How the elements are linked:
RH ξ GF
RH τ LD
RH χ HC
ZR ξ QP
ZR τ BT
ZR χ HH
RN ξ QH
RN τ RQ
RN χ SN
TZ ξ GL
TZ τ LP
TZ χ PJ
HL ξ BR
HL τ RM
HL χ NG
PR ξ ZN
PR τ LJ
PR χ FR
NZ ξ SD
NZ τ HT
NZ χ TL
NT ξ TM
NT τ CT
NT χ HF
GF ξ LD
GF τ JT
GF χ SL
JC ξ BS
JC τ HJ
JC χ TZ
SG ξ JL
SG τ MP
SG χ PZ
SC ξ SG
SC τ JL
SC χ ZS
GH ξ ZR
GH τ QP
GH χ DT
BL ξ PB
BL τ HG
BL χ JZ
LM ξ GJ
LM τ RC
LM χ ZP
MZ ξ DM
MZ τ SZ
MZ χ HR
PP ξ BZ
PP τ HF
PP χ LM
PM ξ PR
PM τ ZN
PM χ LS
BD ξ GD
BD τ RR
BD χ FL
CT ξ FP
CT τ PP
CT χ RD
MD ξ BF
MD τ ZH
MD χ HD
BP ξ DL
BP τ DR
BP χ GP
TM ξ CT
TM τ FP
TM χ TR
FH ξ LT
FH τ DT
FH χ ZM
DP ξ LG
DP τ TZ
DP χ HQ
SZ ξ ZT
SZ τ TH
SZ χ ZF
JM ξ LF
JM τ GP
JM χ TM
TR ξ RD
TR τ SJ
TR χ JP
BF ξ ZH
BF τ JZ
BF χ LB
HT ξ BH
HT τ DG
HT χ DZ
PJ ξ MC
PJ τ QD
PJ χ CD
HP ξ DC
HP τ QQ
HP χ BB
NF ξ HZ
NF τ FL
NF χ RT
CP ξ FM
CP τ MG
CP χ RN
BZ ξ HF
BZ τ TR
BZ χ GJ
QQ ξ CP
QQ τ FM
QQ χ RP
SL ξ RG
SL τ SC
SL χ QS
ZH ξ JZ
ZH τ QM
ZH χ JN
QD ξ FF
QD τ DQ
QD χ DC
PN ξ HL
PN τ BR
PN χ DR
ZC ξ ZP
ZC τ LL
ZC χ FS
QJ ξ HR
QJ τ DS
QJ χ HL
RC ξ JP
RC τ RZ
RC χ JH
GJ ξ RC
GJ τ JP
GJ χ LL
FB ξ MB
FB τ SN
FB χ JT
RR ξ QF
RR τ NF
RR χ DN
HM ξ FS
HM τ NZ
HM χ DG
GZ ξ ZZ
GZ τ CF
GZ χ FC
FS ξ NZ
FS τ SD
FS χ TQ
JJ ξ DN
JJ τ LC
JJ χ BS
RD ξ SJ
RD τ LM
RD χ RZ
MF ξ DZ
MF τ BL
MF χ BF
RT ξ PG
RT τ JC
RT χ DP
CQ ξ SF
CQ τ NT
CQ χ PP
GP ξ CQ
GP τ SF
GP χ FP
HJ ξ TG
HJ τ DP
HJ χ LP
RQ ξ NS
RQ τ FB
RQ χ GF
SF ξ NT
SF τ TM
SF χ BZ
TG ξ DP
TG τ LG
TG χ BC
ZP ξ LL
ZP τ JH
ZP χ NZ
DJ ξ QG
DJ τ BD
DJ χ NF
TH ξ QJ
TH τ HR
TH χ PN
PZ ξ GZ
PZ τ ZZ
PZ χ CJ
BG ξ HD
BG τ LB
BG χ BD
CJ ξ FC
CJ τ PM
CJ χ SQ
LQ ξ LS
LQ τ FR
LQ χ BT
LD ξ JT
LD τ NM
LD χ RG
BT ξ FH
BT τ LT
BT χ RF
HR ξ DS
HR τ ZF
HR χ BR
NG ξ JM
NG τ LF
NG χ NT
BS ξ HJ
BS τ TG
BS χ GL
DR ξ NG
DR τ JM
DR χ SF
DT ξ HH
DT τ GG
DT χ MZ
LL ξ JH
LL τ CC
LL χ SD
FF ξ DQ
FF τ TJ
FF χ QQ
HD ξ LB
HD τ JN
HD χ GD
HC ξ SL
HC τ RG
HC χ MP
LZ ξ PN
LZ τ HL
LZ χ DL
ZZ ξ CF
ZZ τ NJ
ZZ χ PM
JZ ξ QM
JZ τ BG
JZ χ DJ
SJ ξ LM
SJ τ GJ
SJ χ ZC
GL ξ LP
GL τ BC
GL χ MC
PB ξ HG
PB τ MD
PB χ QM
PG ξ JC
PG τ BS
PG χ LG
JN ξ DJ
JN τ QG
JN χ QF
BC ξ HQ
BC τ BQ
BC χ FF
DZ ξ BL
DZ τ PB
DZ χ ZH
QG ξ BD
QG τ GD
QG χ HZ
ZM ξ MJ
ZM τ MZ
ZM χ TH
RM ξ BP
RM τ DL
RM χ LF
QS ξ GM
QS τ ZS
QS χ CF
RG ξ SC
RG τ SG
RG χ GM
LC ξ RT
LC τ PG
LC χ TG
QF ξ NF
QF τ HZ
QF χ LC
FP ξ PP
FP τ BZ
FP χ SJ
TL ξ MF
TL τ DZ
TL χ MD
QM ξ BG
QM τ HD
QM χ QG
BB ξ FG
BB τ RP
BB χ NS
FM ξ MG
FM τ BB
FM χ QH
HG ξ MD
HG τ BF
HG χ BG
DL ξ DR
DL τ NG
DL χ CQ
JQ ξ CJ
JQ τ FC
JQ χ LJ
QH ξ RQ
QH τ NS
QH χ RH
JT ξ NM
JT τ FJ
JT χ SC
HH ξ GG
HH τ RF
HH χ DM
BQ ξ PJ
BQ τ MC
BQ χ TJ
MB ξ SN
MB τ RH
MB χ NM
CF ξ NJ
CF τ JQ
CF χ PR
JH ξ CC
JH τ HM
JH χ HT
MG ξ BB
MG τ FG
MG χ RQ
RZ ξ ZC
RZ τ ZP
RZ χ HM
ZN ξ LJ
ZN τ SQ
ZN χ GH
LJ ξ SQ
LJ τ LQ
LJ χ ZR
BR ξ RM
BR τ BP
BR χ JM
NJ ξ JQ
NJ τ CJ
NJ χ ZN
SN ξ RH
SN τ GF
SN χ FJ
NM ξ FJ
NM τ HC
NM χ SG
GD ξ RR
GD τ QF
GD χ JJ
SQ ξ LQ
SQ τ LS
SQ χ QP
MJ ξ MZ
MJ τ DM
MJ χ QJ
LG ξ TZ
LG τ GL
LG χ BQ
LT ξ DT
LT τ HH
LT χ MJ
FC ξ PM
FC τ PR
FC χ LQ
RP ξ RN
RP τ QH
RP χ MB
GM ξ ZS
GM τ PZ
GM χ NJ
LB ξ JN
LB τ DJ
LB χ RR
TQ ξ TL
TQ τ MF
TQ χ HG
HQ ξ BQ
HQ τ PJ
HQ χ DQ
LF ξ GP
LF τ CQ
LF χ CT
DQ ξ TJ
DQ τ CD
DQ χ CP
HF ξ TR
HF τ RD
HF χ RC
RF ξ ZM
RF τ MJ
RF χ ZT
NS ξ FB
NS τ MB
NS χ LD
DS ξ ZF
DS τ LZ
DS χ RM
ZS ξ PZ
ZS τ GZ
ZS χ JQ
TJ ξ CD
TJ τ HP
TJ χ FM
FL ξ JJ
FL τ DN
FL χ JC
LS ξ FR
LS τ GH
LS χ FH
MP ξ QS
MP τ GM
MP χ ZZ
ZT ξ TH
ZT τ QJ
ZT χ LZ
FG ξ RP
FG τ RN
FG χ FB
DM ξ SZ
DM τ ZT
DM χ DS
MC ξ QD
MC τ FF
MC χ HP
HZ ξ FL
HZ τ JJ
HZ χ PG
QP ξ BT
QP τ FH
QP χ GG
LP ξ BC
LP τ HQ
LP χ QD
JP ξ RZ
JP τ ZC
JP χ CC
GG ξ RF
GG τ ZM
GG χ SZ
DG ξ TQ
DG τ TL
DG χ PB
BH ξ DG
BH τ TQ
BH χ BL
JL ξ MP
JL τ QS
JL χ GZ
ZF ξ LZ
ZF τ PN
ZF χ BP
FR ξ GH
FR τ ZR
FR χ LT
DC ξ QQ
DC τ CP
DC χ FG
CD ξ HP
CD τ DC
CD χ MG
CC ξ HM
CC τ FS
CC χ BH
FJ ξ HC
FJ τ SL
FJ χ JL
SD ξ HT
SD τ BH
SD χ MF
DN ξ LC
DN τ RT
DN χ HJ

In the rows, 165 stands for zero.

The rows follow the links: the fewer symbols apart two elements are, the more alike their rows tend to be.

Rows with their elements:
128,185,189,58,212,203,238,207,42,272,167,158,279,180,179,120,252,228,275,160,162,106,122,186,124,105,214,156,139,133,158,157,164,102,210,133,185,126,173,119,186,233,194,167,161,247,53 -> PJ
123,152,211,163,187,163,92,19,233,118,219,115,63,163,146,131,53,164,194,166,128,181,215,130,180,137,51,85,100,151,123,147,88,196,105,246,245,192,134,227,179,95,128,192,162,168,240 -> CC
111,164,232,138,191,162,88,35,208,145,201,111,71,141,139,125,80,181,224,162,129,169,199,136,173,122,52,76,91,131,119,139,83,187,98,243,256,192,131,248,178,93,130,193,150,190,221 -> BH
76,199,228,40,221,153,137,152,75,246,156,120,185,138,151,102,205,234,293,146,162,100,146,182,144,69,124,105,125,121,143,151,89,114,132,179,252,170,153,237,187,173,157,174,144,265,94 -> FL
223,163,84,266,108,107,143,255,224,91,111,208,139,165,170,234,176,100,18,161,215,196,167,184,195,235,215,249,265,219,215,195,216,183,165,119,79,187,191,166,134,165,161,135,178,82,200 -> FH
108,166,234,129,189,161,88,44,199,153,198,112,73,135,137,123,89,187,234,162,128,164,196,139,173,115,55,73,90,129,118,139,80,183,97,241,259,192,130,254,177,94,132,194,146,196,214 -> TQ
98,173,245,110,194,155,88,64,175,176,183,112,84,124,133,115,114,200,254,158,132,149,183,148,168,99,61,74,93,119,123,135,77,173,95,231,265,190,133,268,179,101,133,191,140,216,191 -> PB
232,155,167,166,133,233,278,258,101,239,144,215,277,146,179,190,264,178,197,185,156,184,102,172,135,205,279,202,157,127,166,149,272,176,246,107,90,104,172,66,150,206,213,159,148,163,100 -> RH
100,171,241,118,194,157,83,54,183,167,190,108,79,128,137,119,104,196,248,160,131,155,186,142,169,108,59,73,92,122,122,136,78,176,97,235,264,190,130,262,179,98,131,189,141,208,198 -> DZ
246,161,112,260,88,137,177,286,196,130,97,223,170,129,165,240,221,116,57,171,201,205,131,181,182,243,250,247,242,183,205,179,256,197,185,108,61,162,184,147,122,165,180,137,155,89,178 -> LJ
83,197,218,35,224,163,162,170,56,258,158,130,215,153,158,101,225,234,293,146,165,92,138,189,136,72,152,120,129,126,150,156,104,101,152,161,241,162,161,207,188,196,167,170,149,269,75 -> PG
256,157,132,241,87,167,212,294,172,166,96,229,198,117,164,236,245,134,96,180,187,209,115,175,166,243,269,238,217,157,191,166,279,205,205,103,55,141,178,124,125,168,195,143,145,102,159 -> NJ
132,148,197,178,186,163,97,13,243,105,227,117,63,179,153,134,41,152,171,166,129,184,225,129,185,150,52,94,109,168,130,154,89,194,110,247,236,194,137,212,181,99,129,190,174,154,252 -> ZC
93,176,246,98,197,154,87,74,163,184,177,108,92,119,135,114,127,206,262,155,137,144,176,151,165,94,66,74,93,116,121,136,78,167,96,225,267,191,133,269,179,108,133,189,139,221,181 -> MD
135,149,190,183,188,165,98,16,245,101,228,119,61,186,151,139,37,149,165,167,129,185,227,128,183,150,52,98,111,175,131,155,91,194,114,246,232,194,139,208,184,101,128,189,173,152,255 -> RZ
119,188,192,51,219,200,226,203,40,270,165,154,273,177,179,115,249,230,279,154,162,104,124,188,125,100,202,149,139,134,159,158,155,101,200,137,195,129,170,133,189,232,190,164,158,255,54 -> HQ
137,145,175,195,187,160,104,18,254,85,236,127,64,200,158,143,26,141,140,165,134,187,236,127,185,159,56,112,127,190,140,166,96,190,118,242,223,197,144,196,184,109,128,187,185,141,259 -> LM
162,149,97,242,172,120,113,86,269,47,216,152,83,241,177,178,39,103,41,161,176,183,243,149,199,193,97,182,205,250,184,200,120,173,139,200,168,207,175,165,175,152,133,163,212,103,253 -> DR
93,195,211,33,226,174,180,184,50,262,158,132,233,162,165,103,233,235,293,149,167,91,135,192,135,76,164,125,135,130,153,154,117,101,166,155,230,152,165,187,189,208,171,171,153,266,66 -> HJ
162,148,95,241,171,120,111,89,268,46,212,155,83,241,178,179,46,105,36,158,178,185,242,150,200,197,100,184,210,252,189,202,122,172,138,197,166,208,175,162,172,155,130,162,213,103,253 -> DL
255,157,130,246,86,166,206,292,176,159,98,228,196,116,166,237,241,133,90,178,189,208,113,177,171,243,268,240,221,160,193,166,276,202,202,104,58,142,180,128,124,169,191,140,146,102,164 -> JQ
146,178,182,74,200,216,256,218,44,271,169,174,291,181,184,129,257,221,264,163,160,120,119,185,124,124,230,165,141,135,161,156,188,112,224,127,168,117,173,97,183,237,202,165,162,236,58 -> DQ
95,195,206,37,224,178,191,190,46,268,160,140,245,166,168,106,237,236,287,151,165,92,135,189,131,83,174,136,136,131,154,155,125,97,175,149,221,148,167,177,189,216,180,169,154,265,61 -> DP
142,178,186,68,208,215,253,216,43,271,169,166,289,182,184,129,255,222,268,161,160,117,123,187,124,122,226,163,140,135,161,157,181,110,220,127,172,119,175,101,182,236,200,165,161,240,55 -> FF
84,186,246,77,205,150,93,96,136,205,167,113,115,117,136,108,153,216,279,152,144,129,164,161,159,82,82,80,102,113,126,140,76,149,101,214,268,186,140,271,180,121,139,183,132,238,155 -> BG
76,198,230,42,220,153,131,149,81,243,155,121,179,136,149,101,202,234,293,145,159,99,147,182,146,66,123,104,120,116,143,148,88,117,129,178,256,173,154,242,187,170,155,176,143,266,98 -> HZ
177,156,75,257,152,103,113,152,261,47,178,174,98,229,177,201,82,94,9,155,201,183,227,165,205,210,138,217,245,259,207,211,146,167,147,166,133,208,187,166,163,166,141,149,210,90,237 -> DS
126,154,208,167,187,163,95,18,233,116,220,116,63,167,147,132,50,162,188,167,126,182,217,126,180,140,53,86,102,158,124,150,87,192,107,246,241,193,135,224,180,96,128,192,162,165,245 -> JH
134,148,187,186,189,161,99,15,248,96,230,120,64,188,156,137,33,146,156,165,130,186,228,126,186,153,50,101,116,178,131,159,92,193,117,242,231,195,142,206,181,104,127,188,177,151,255 -> JP
230,155,169,162,138,237,280,258,97,241,145,212,278,147,181,185,263,184,203,186,156,179,103,169,134,200,279,201,153,128,162,147,271,172,247,109,93,104,173,64,151,208,214,158,148,165,99 -> SN
183,168,178,104,182,230,279,231,60,264,164,191,297,174,186,149,261,210,244,175,155,142,112,178,126,157,256,180,142,131,159,155,226,134,242,117,132,106,173,68,174,233,210,164,160,209,68 -> FM
102,190,202,41,223,184,204,195,44,269,162,145,255,169,171,109,241,233,287,151,165,94,129,190,129,88,185,138,137,134,155,158,133,98,182,146,214,142,169,159,188,222,184,167,157,262,56 -> TZ
111,161,235,135,191,160,87,40,203,150,198,113,70,139,137,123,84,187,230,162,129,166,197,137,171,118,52,75,92,132,118,140,81,186,98,242,255,192,132,254,179,96,128,190,148,192,217 -> DG
248,159,117,256,88,147,189,290,190,142,93,226,181,126,165,242,230,120,68,174,199,209,129,178,177,244,258,247,236,173,201,177,263,201,191,104,58,155,186,141,123,164,183,139,154,93,172 -> PR
239,155,163,182,124,227,275,263,111,230,135,218,263,137,177,197,261,171,183,185,158,192,101,168,137,214,281,207,163,129,166,149,279,185,241,109,82,107,168,69,145,199,212,156,144,151,112 -> JT
112,191,197,44,220,189,215,199,41,273,163,151,265,175,175,111,247,231,285,152,163,98,130,189,129,93,192,144,137,131,154,158,143,100,192,140,207,137,169,145,187,227,186,166,158,259,58 -> LP
185,165,176,112,175,234,281,234,63,261,162,192,297,173,185,154,261,204,240,175,154,146,111,178,126,159,259,181,143,132,160,152,230,139,243,116,130,105,172,66,169,230,212,164,157,205,69 -> MG
137,146,184,187,185,161,99,15,251,92,232,123,61,192,156,142,32,146,149,167,132,189,229,129,186,157,55,104,117,182,135,160,95,192,118,245,226,196,140,201,184,108,129,187,179,145,257 -> RC
77,192,238,49,215,148,114,127,101,230,157,115,155,125,143,101,185,227,290,147,156,106,152,175,151,71,104,93,113,116,136,145,80,127,115,194,262,181,148,258,183,149,147,177,137,257,119 -> GD
76,198,226,40,222,156,141,158,72,249,157,123,188,142,151,100,210,233,294,144,162,95,143,184,141,66,130,108,125,122,145,151,92,109,135,177,253,169,155,229,187,179,156,173,144,266,90 -> JJ
255,153,150,223,99,197,240,283,148,194,110,228,231,117,168,223,257,149,136,184,171,209,102,175,154,235,282,227,191,138,179,156,288,202,220,105,61,121,173,98,128,176,206,149,143,119,140 -> QS

Each walk starts at a row. The symbols on each line, taken left to right, move it on to the next element.
Each answer is a row, close to the row of the element it stands for.
---
94,175,245,103,195,152,89,69,166,178,180,110,90,121,136,115,120,204,260,159,136,146,180,149,168,97,64,73,92,118,121,137,77,171,96,228,263,191,133,271,179,102,133,188,138,221,187
χ χ ξ ξ: 77,196,236,50,218,150,117,135,96,233,156,116,156,129,144,103,190,231,291,148,157,106,151,178,149,69,108,95,115,117,138,148,82,126,118,190,261,178,149,257,184,155,148,180,140,260,113
ξ ξ χ: 81,198,218,34,224,162,156,168,60,256,156,126,206,149,159,102,221,236,292,145,163,92,141,187,138,69,143,117,132,125,148,152,103,104,147,165,245,162,159,214,187,191,165,172,148,268,80
---
103,169,239,121,192,158,86,51,189,161,192,113,78,131,135,120,98,192,244,157,131,160,191,140,170,108,56,74,91,125,118,137,78,181,96,236,260,192,132,262,177,96,132,194,143,205,203
ξ τ χ χ: 77,192,240,57,212,147,104,121,111,223,160,113,140,123,140,101,180,227,287,149,153,114,155,173,151,74,98,90,111,114,134,141,76,133,112,199,267,180,144,264,184,142,146,182,138,252,127
χ ξ ξ ξ: 78,196,226,38,224,158,147,161,65,252,155,124,198,145,155,100,214,234,294,145,162,95,142,184,139,68,133,110,125,124,146,150,96,108,138,170,247,168,158,225,187,184,160,172,147,268,86
---
142,143,164,200,184,158,105,16,259,78,236,124,64,209,163,148,25,137,125,167,137,189,238,126,190,165,59,117,131,196,145,168,97,191,122,239,216,197,147,189,182,115,129,184,190,136,260
ξ τ τ τ τ: 128,150,203,170,186,163,96,16,238,111,226,116,62,172,149,133,47,161,180,166,126,182,220,127,181,143,49,89,104,162,124,149,85,194,110,246,240,193,135,222,180,96,128,190,169,161,247
χ χ χ χ: 81,189,247,68,209,147,99,107,124,210,162,111,126,123,137,107,162,221,283,152,147,124,161,166,156,78,84,84,106,112,132,141,74,144,102,208,269,187,142,269,181,128,140,186,135,243,145
---
85,184,247,81,203,151,94,91,142,200,170,111,110,118,135,111,148,213,274,154,143,132,168,160,160,85,77,80,99,113,126,140,75,154,98,214,269,187,137,274,178,120,139,187,137,234,161
χ τ χ τ χ: 93,193,208,33,225,174,185,184,48,266,159,138,237,164,165,104,235,237,291,150,166,94,133,190,132,78,168,131,134,131,155,157,121,97,171,153,227,148,164,181,188,212,176,167,153,266,64
ξ χ τ τ χ: 165,171,177,92,188,229,272,225,53,267,165,183,297,174,185,141,258,212,254,169,158,133,115,179,123,144,246,173,141,135,158,154,208,124,234,121,149,109,174,80,178,235,206,164,159,221,61
---
242,163,102,260,92,130,170,281,204,124,95,220,164,135,165,244,213,112,48,169,204,204,140,183,185,241,246,251,250,191,206,182,250,194,181,107,63,167,186,153,126,166,177,137,160,89,181
τ τ τ: 223,162,87,267,103,110,149,260,223,94,109,210,141,159,168,237,179,101,19,162,212,195,165,181,193,236,220,250,262,219,215,195,222,185,166,116,76,183,192,163,132,165,165,133,178,83,199
χ τ χ χ: 172,153,81,247,161,111,112,121,265,45,197,163,91,236,178,189,62,98,22,157,192,183,237,160,203,203,117,204,230,254,197,205,133,167,143,181,147,207,182,165,171,162,138,152,214,95,244
---
145,144,150,210,184,151,105,26,265,69,236,130,68,218,167,153,23,129,108,165,144,190,245,130,191,172,60,129,149,211,151,175,100,189,126,234,208,198,151,181,182,124,131,180,199,128,263
ξ χ τ τ χ: 118,159,223,150,190,163,92,27,218,134,211,115,64,151,142,127,67,172,208,166,125,173,209,132,176,131,51,79,93,140,120,142,84,190,101,246,250,191,130,239,180,94,129,193,154,178,230
τ τ χ τ χ: 81,188,246,71,205,148,96,103,132,208,165,109,119,120,135,107,156,219,280,151,146,127,164,165,157,80,82,81,103,113,131,141,75,147,101,212,267,187,139,271,182,124,138,183,137,243,148
---
167,149,89,246,166,118,109,105,264,46,205,160,87,241,179,188,54,99,28,158,184,182,241,154,202,202,111,194,220,257,192,205,128,169,143,189,155,208,179,165,172,157,136,157,215,100,249
χ χ: 149,144,138,219,183,146,111,37,269,61,235,135,71,227,171,158,26,123,92,162,152,186,246,135,196,178,68,141,159,223,157,184,102,183,130,226,198,202,155,176,184,130,130,175,201,122,264
ξ ξ: 148,143,144,215,186,149,105,31,266,68,237,133,66,221,166,154,23,124,102,165,145,189,243,133,192,174,63,132,152,214,155,177,103,184,128,232,206,201,156,181,182,128,129,178,199,127,262
---
245,152,162,190,117,225,270,265,118,222,129,220,260,132,176,205,263,167,175,186,159,195,100,169,141,219,285,212,167,129,170,150,284,190,236,105,77,108,170,73,138,193,212,154,146,143,118
χ χ ξ ξ: 257,156,135,241,89,170,218,291,169,168,99,229,206,116,165,235,247,135,102,179,186,209,113,176,166,244,272,239,213,154,190,164,280,202,207,100,58,137,177,120,121,170,194,145,147,104,158
χ τ ξ χ: 230,162,91,267,101,112,150,267,219,101,106,214,143,154,168,238,186,103,24,162,210,199,159,182,192,239,222,252,263,212,216,194,227,188,171,117,72,181,192,161,132,164,166,134,172,84,195
---
239,162,102,263,92,130,166,277,208,119,99,222,161,140,165,243,209,110,42,167,206,202,144,183,186,242,240,251,251,196,210,185,245,195,178,110,66,172,186,155,124,167,174,137,161,89,187
ξ χ ξ χ τ: 193,159,71,261,138,98,118,187,251,57,154,185,107,210,174,215,109,93,2,153,209,186,211,172,201,218,161,233,263,252,218,209,168,170,149,149,111,208,191,168,153,168,147,138,203,86,225
ξ ξ: 186,158,73,260,142,99,118,173,255,53,162,178,104,217,178,209,101,94,6,157,206,183,216,172,203,215,152,228,258,256,213,210,158,169,149,156,119,206,190,166,157,168,142,143,207,88,231
